Here is a tiny trained network, its code and every weight. The questions are about switching its units off for an input and a class, where a switched-off unit gives its printed mean instead of its output.

import numpy as np


def w(rows, s, z=0):
    codes = np.array(rows[::2]) - 128.0
    scale = np.full(codes.shape[1], s)
    scale[-1] = z or s
    return codes * scale


def f(y):
    return np.maximum(y, 0)


def log_softmax(a):
    a = a - a.max(-1, keepdims=True)
    return a - np.log(np.exp(a).sum(-1, keepdims=True))


def net(x, mask):
    res = np.array(x, float).reshape(1, 7) / 4 @ E
    y = f(res @ A[0][:, :-1].T + A[0][:, -1])
    res = res + np.where(mask, y, B[0][:, -1]) @ B[0][:, :-1]
    return log_softmax(res[-1] @ U[:, :-1].T + U[:, -1])


A, B = {}, {}
E = w([
[128,126,127],'x0',
[129,128,126],'x1',
[128,128,129],'x2',
[9,174,74],'x3',
[53,60,254],'x4',
[130,127,128],'x5',
[121,221,205],'x6',
],0.0084)
A[0] = w([
[229,96,172,8],'N1',
[114,100,123,253],'N2',
[104,97,155,26],'N3',
[179,228,44,51],'N4',
[115,105,174,67],'N5',
[86,137,99,88],'N6',
[177,173,85,58],'N7',
[67,165,76,74],'N8',
[70,153,108,53],'N9',
[58,83,167,80],'N10',
[82,132,107,70],'N11',
[124,193,181,137],'N12',
[99,128,122,62],'N13',
[77,129,107,69],'N14',
[210,134,161,49],'N15',
[82,72,161,51],'N16',
[74,35,55,94],'N17',
[76,194,124,100],'N18',
[135,162,149,199],'N19',
[118,78,140,144],'N20',
[109,113,166,62],'N21',
[200,96,147,38],'N22',
[118,44,80,68],'N23',
[70,137,97,59],'N24',
[87,136,112,35],'N25',
[61,126,100,67],'N26',
[81,161,112,92],'N27',
[179,147,116,41],'N28',
[90,155,98,160],'N29',
[98,68,189,31],'N30',
[105,102,175,40],'N31',
[113,5,71,104],'N32',
[95,130,187,80],'N33',
[75,136,110,190],'N34',
[147,148,105,44],'N35',
[74,130,107,73],'N36',
[81,141,103,77],'N37',
[78,85,154,192],'N38',
[120,55,91,67],'N39',
[173,156,63,50],'N40',
[98,133,119,62],'N41',
],0.013,0.011)
B[0] = w([
[148,52,207,152],'N1',
[255,128,43,248],'N2',
[86,102,98,132],'N3',
[42,86,110,190],'N4',
[105,113,115,146],'N5',
[142,106,168,149],'N6',
[51,96,116,153],'N7',
[141,96,165,169],'N8',
[127,112,162,148],'N9',
[88,100,92,177],'N10',
[141,98,170,142],'N11',
[118,209,127,182],'N12',
[111,81,161,129],'N13',
[140,94,163,144],'N14',
[128,109,177,146],'N15',
[85,114,116,155],'N16',
[122,179,154,191],'N17',
[141,128,159,171],'N18',
[164,157,79,192],'N19',
[120,125,80,171],'N20',
[84,124,108,140],'N21',
[127,82,198,144],'N22',
[75,214,178,163],'N23',
[150,101,158,149],'N24',
[122,89,168,131],'N25',
[134,101,158,154],'N26',
[152,114,176,155],'N27',
[97,88,178,135],'N28',
[172,104,142,184],'N29',
[53,91,102,159],'N30',
[78,111,111,142],'N31',
[115,213,168,200],'N32',
[82,134,106,161],'N33',
[192,97,137,206],'N34',
[88,127,93,130],'N35',
[132,93,182,147],'N36',
[154,103,171,148],'N37',
[141,125,71,221],'N38',
[104,180,163,153],'N39',
[43,94,102,157],'N40',
[109,94,160,130],'N41',
],0.0095,0.012)
U = w([
[7,66,94,97],'0',
[157,52,248,89],'1',
[148,129,104,165],'2',
[151,134,97,160],'3',
[152,130,100,155],'4',
[149,131,99,149],'5',
[61,252,208,124],'6',
[155,135,99,3],'7',
],0.011,0.027)

Each question gives the input, the list of numbers given to net, and the class t.
The units are the neurons (one row each of A and B). Each row of codes is followed by its name. A weight is (code - 128) times the scale printed after its matrix; where a second scale follows, it is the last column's (A, B and U).
mask holds one flag per neuron, in row order. A switched-off neuron (its flag False) gives its mean, the last column of its row in B, instead of its output. The means were averaged over made-up inputs and are rounded, as every weight is.
A unit's drop is (log p(t) with every unit on - log p(t) with that unit switched off) / (log p(t) with every unit on - log p(t) with every unit switched off).
The circuit of an input: a set's keep is (log p(t) with only the set's units on - log p(t) with every unit switched off) / (log p(t) with every unit on - log p(t) with every unit switched off). Starting from the 12 units with the biggest drops (on a tie, the unit counted first), units are removed one at a time, each time the one whose removal leaves the highest keep (on an exact tie, the one counted first), for as long as the keep stays at least 0.8.
circuit, biggest first: the units of the circuit, biggest drop first
unit that matters most: the unit with the biggest drop
top k neurons: the k neurons with the biggest drops, biggest first
drop of u: that unit's drop, to one decimal
input [-7,-7,-2,0,0,-7,-8], class 6: unit that matters most : N32
input [-3,3,-4,4,0,5,-8], class 6: circuit, biggest first : N32, N23
input [-4,0,0,1,-2,3,-8], class 6: top 4 neurons : N32, N23, N17, N39
input [7,0,-6,2,4,-2,-8], class 6: circuit, biggest first : N32, N23
input [3,-7,5,2,-7,2,5], class 0: circuit, biggest first : N4, N7
input [7,-8,2,-6,6,-2,7], class 5: circuit, biggest first : N32, N19, N38, N12
input [6,3,-1,-4,-6,2,-5], class 0: circuit, biggest first : N40, N4, N7
input [-5,3,-1,3,8,6,-2], class 0: top 2 neurons : N30, N10
input [-3,0,7,-4,6,-6,6], class 3: top 2 neurons : N4, N32
input [6,6,0,-3,8,-8,-2], class 0: drop of N30 : 0.1
input [4,4,-5,-5,7,4,-5], class 0: drop of N30 : 0.4
input [8,0,2,5,4,-6,5], class 2: drop of N23 : 0.1
